Below are the code and all the weights of a small trained network. Each question names an input and a target symbol and asks about switching units off, where a switched-off unit gives its printed mean instead of its output.

import numpy as np


def w(rows, s, z=0):
    codes = np.array(rows[::2]) - 128.0
    scale = np.full(codes.shape[1], s)
    scale[-1] = z or s
    return codes * scale


def f(y):
    return np.maximum(y, 0)


def softmax(a):
    e = np.exp(a - a.max(-1, keepdims=True))
    return e / e.sum(-1, keepdims=True)


def log_softmax(a):
    a = a - a.max(-1, keepdims=True)
    return a - np.log(np.exp(a).sum(-1, keepdims=True))


def net(x, mask):
    ids = ['Θαεζηξτ'.index(c) for c in x.split()]
    T = len(ids)
    res = E[ids] + P[:T]
    u = 0
    for l in range(2):
        q, k, v = (res @ M[l].T for M in (Q, K, V))
        z = softmax(np.where(np.tri(T) > 0, q @ k.T / 4**0.5, -1e9)) @ v
        res = res + np.where(mask[u], z, O[l][:, -1]) @ O[l][:, :-1]
        u += 1
        y = f(res @ A[l][:, :-1].T + A[l][:, -1])
        res = res + np.where(mask[u : u + 4], y, B[l][:, -1]) @ B[l][:, :-1]
        u += 4
    return log_softmax(res[-1] @ U[:, :-1].T + U[:, -1])


Q, K, V, O, A, B = {}, {}, {}, {}, {}, {}
E = w([
[115,181,146,40,69,51],'Θ',
[129,100,105,98,81,110],'α',
[157,142,166,126,41,46],'ε',
[220,61,228,28,88,122],'ζ',
[206,174,141,108,2,143],'η',
[83,198,155,54,155,139],'ξ',
[142,46,193,97,215,118],'τ',
],0.014)
P = w([
[83,99,97,128,185,56],'0',
[123,165,125,159,156,46],'1',
[126,165,137,179,160,65],'2',
[137,132,155,148,164,105],'3',
[125,118,168,157,127,96],'4',
[121,127,181,156,125,101],'5',
[103,146,179,183,87,72],'6',
[137,125,202,141,113,132],'7',
[122,115,196,162,98,126],'8',
[122,107,207,147,115,150],'9',
[91,102,187,194,91,131],'10',
[70,107,193,168,112,140],'11',
[71,99,199,159,117,140],'12',
[3,134,199,116,146,123],'13',
],0.011)
Q[0] = w([
[146,150,116,18,199,231],'L0H0',
[221,170,94,24,164,34],'L0H0',
[158,163,70,201,101,249],'L0H0',
[34,150,255,71,71,87],'L0H0',
],0.0064)
K[0] = w([
[188,140,31,157,94,72],'L0H0',
[18,126,69,79,136,41],'L0H0',
[168,197,105,43,148,1],'L0H0',
[74,143,231,160,37,225],'L0H0',
],0.0068)
V[0] = w([
[113,95,100,2,209,178],'L0H0',
[76,139,106,210,211,124],'L0H0',
[200,136,86,170,77,122],'L0H0',
[101,104,103,179,127,139],'L0H0',
],0.0093)
O[0] = w([
[192,128,119,7,149,187,51],'L0H0',
[162,138,91,147,212,150,2],'L0H0',
[107,104,45,131,116,44,111],'L0H0',
[222,86,109,146,97,202,51],'L0H0',
],0.013,0.0061)
A[0] = w([
[126,106,69,126,91,192,4],'L0N0',
[45,96,191,66,242,98,238],'L0N1',
[235,141,127,155,2,166,118],'L0N2',
[105,91,173,73,113,71,35],'L0N3',
],0.0053,0.0043)
B[0] = w([
[57,81,34,128,168,162,128],'L0N0',
[208,180,156,249,21,143,255],'L0N1',
[106,52,127,143,233,177,168],'L0N2',
[168,203,253,186,209,46,209],'L0N3',
],0.0053,0.0079)
Q[1] = w([
[167,71,22,153,251,46],'L1H0',
[155,156,158,163,81,2],'L1H0',
[62,161,113,192,217,170],'L1H0',
[108,42,150,142,57,67],'L1H0',
],0.0074)
K[1] = w([
[241,212,46,49,104,77],'L1H0',
[79,60,144,98,64,251],'L1H0',
[131,28,89,33,134,3],'L1H0',
[53,180,215,176,143,94],'L1H0',
],0.0056)
V[1] = w([
[91,128,196,73,176,75],'L1H0',
[160,11,199,149,182,104],'L1H0',
[131,86,49,59,36,148],'L1H0',
[132,69,156,55,129,125],'L1H0',
],0.011)
O[1] = w([
[84,244,135,30,183,68,211],'L1H0',
[230,255,45,78,83,63,160],'L1H0',
[137,26,168,109,57,68,4],'L1H0',
[112,82,145,34,68,111,94],'L1H0',
],0.0095,0.016)
A[1] = w([
[166,86,166,171,187,231,1],'L1N0',
[61,220,113,158,156,139,147],'L1N1',
[141,64,67,49,2,161,166],'L1N2',
[101,161,135,123,54,183,168],'L1N3',
],0.0066,0.0055)
B[1] = w([
[226,96,67,207,112,120,130],'L1N0',
[197,25,176,62,190,155,252],'L1N1',
[231,189,180,158,193,253,129],'L1N2',
[215,60,150,241,96,99,151],'L1N3',
],0.0067,0.028)
U = w([
[133,182,30,253,163,101,78],'Θ',
[101,161,62,163,91,112,87],'α',
[68,93,76,112,150,90,6],'ε',
[155,27,140,154,128,131,108],'ζ',
[157,55,124,221,57,68,253],'η',
[17,141,133,169,133,191,175],'ξ',
[117,49,51,195,182,15,105],'τ',
],0.0054,0.0039)

Each question gives the input, a string of symbols that net reads in full, and the target symbol t.
The units are the heads (4 rows each of Q, K, V and O) and the neurons (one row each of A and B). Each row of codes is followed by its name. A weight is (code - 128) times the scale printed after its matrix; where a second scale follows, it is the last column's (O, A, B and U).
mask holds one flag per unit, layer by layer, with each layer's heads first. A switched-off unit (its flag False) gives its mean, the last column of its rows in O or B, instead of its output. The means were averaged over made-up inputs and are rounded, as every weight is.
A unit's drop is (log p(t) with every unit on - log p(t) with that unit switched off) / (log p(t) with every unit on - log p(t) with every unit switched off).
The circuit of an input: a set's keep is (log p(t) with only the set's units on - log p(t) with every unit switched off) / (log p(t) with every unit on - log p(t) with every unit switched off). Starting from all 10 units, units are removed one at a time, each time the one whose removal leaves the highest keep (on an exact tie, the one counted first), for as long as the keep stays at least 0.8.
circuit, biggest first: the units of the circuit, biggest drop first
top k neurons: the k neurons with the biggest drops, biggest first
top k neurons in layer l: the k neurons of layer l with the biggest drops, biggest first
drop of u: that unit's drop, to one decimal
input ζ ε ζ, target ε: circuit, biggest first : (L1H0; L0H0)
input ξ ξ Θ α ξ Θ η ξ Θ ε τ Θ τ Θ, target Θ: circuit, biggest first : (L1H0; L0N1)
input ζ α ε, target ε: top 2 neurons : (L0N3; L0N1)
input ξ ξ ε ε, target ξ: top neuron : (L1N1)
input τ ζ ε, target α: circuit, biggest first : (L1H0; L0H0)
input ξ ζ Θ, target ξ: circuit, biggest first : (L1H0; L0N1; L0H0)
input τ τ ε ξ α Θ α α α η Θ, target η: top 2 neurons in layer 0 : (L0N3; L0N2)
input α ξ ξ, target η: top 2 neurons in layer 0 : (L0N3; L0N1)
input α ζ ζ, target α: circuit, biggest first : (L1N1; L1H0; L0H0)
input Θ Θ ξ ε ξ ζ, target ξ: top 2 neurons : (L1N1; L1N3)
input τ Θ ε, target α: top 2 neurons : (L1N1; L0N3)
input α η η, target η: top 2 neurons : (L0N3; L1N1)
input ε α ε ε α α η Θ ε ζ τ, target Θ: top 2 neurons : (L0N1; L0N3)
input τ ζ τ ε ξ ζ τ ε α η ε τ ε, target Θ: circuit, biggest first : (L1H0)
input ε Θ α τ, target Θ: top 2 neurons : (L0N1; L1N1)
input η α ζ ε η ξ ζ, target ξ: top 2 neurons : (L1N3; L0N1)
input ξ ξ η η, target ξ: top 2 neurons : (L1N1; L0N1)
input ξ η ξ ε τ ζ, target Θ: drop of L1N1 : 0.1
input ε ε Θ ζ ζ ξ ξ η, target ξ: drop of L1H0 : 0.7
input ε ε Θ ε ε ε ε ξ ε, target ξ: top neuron in layer 0 : (L0N1)
input α ζ α, target η: drop of L1N3 : -0.1
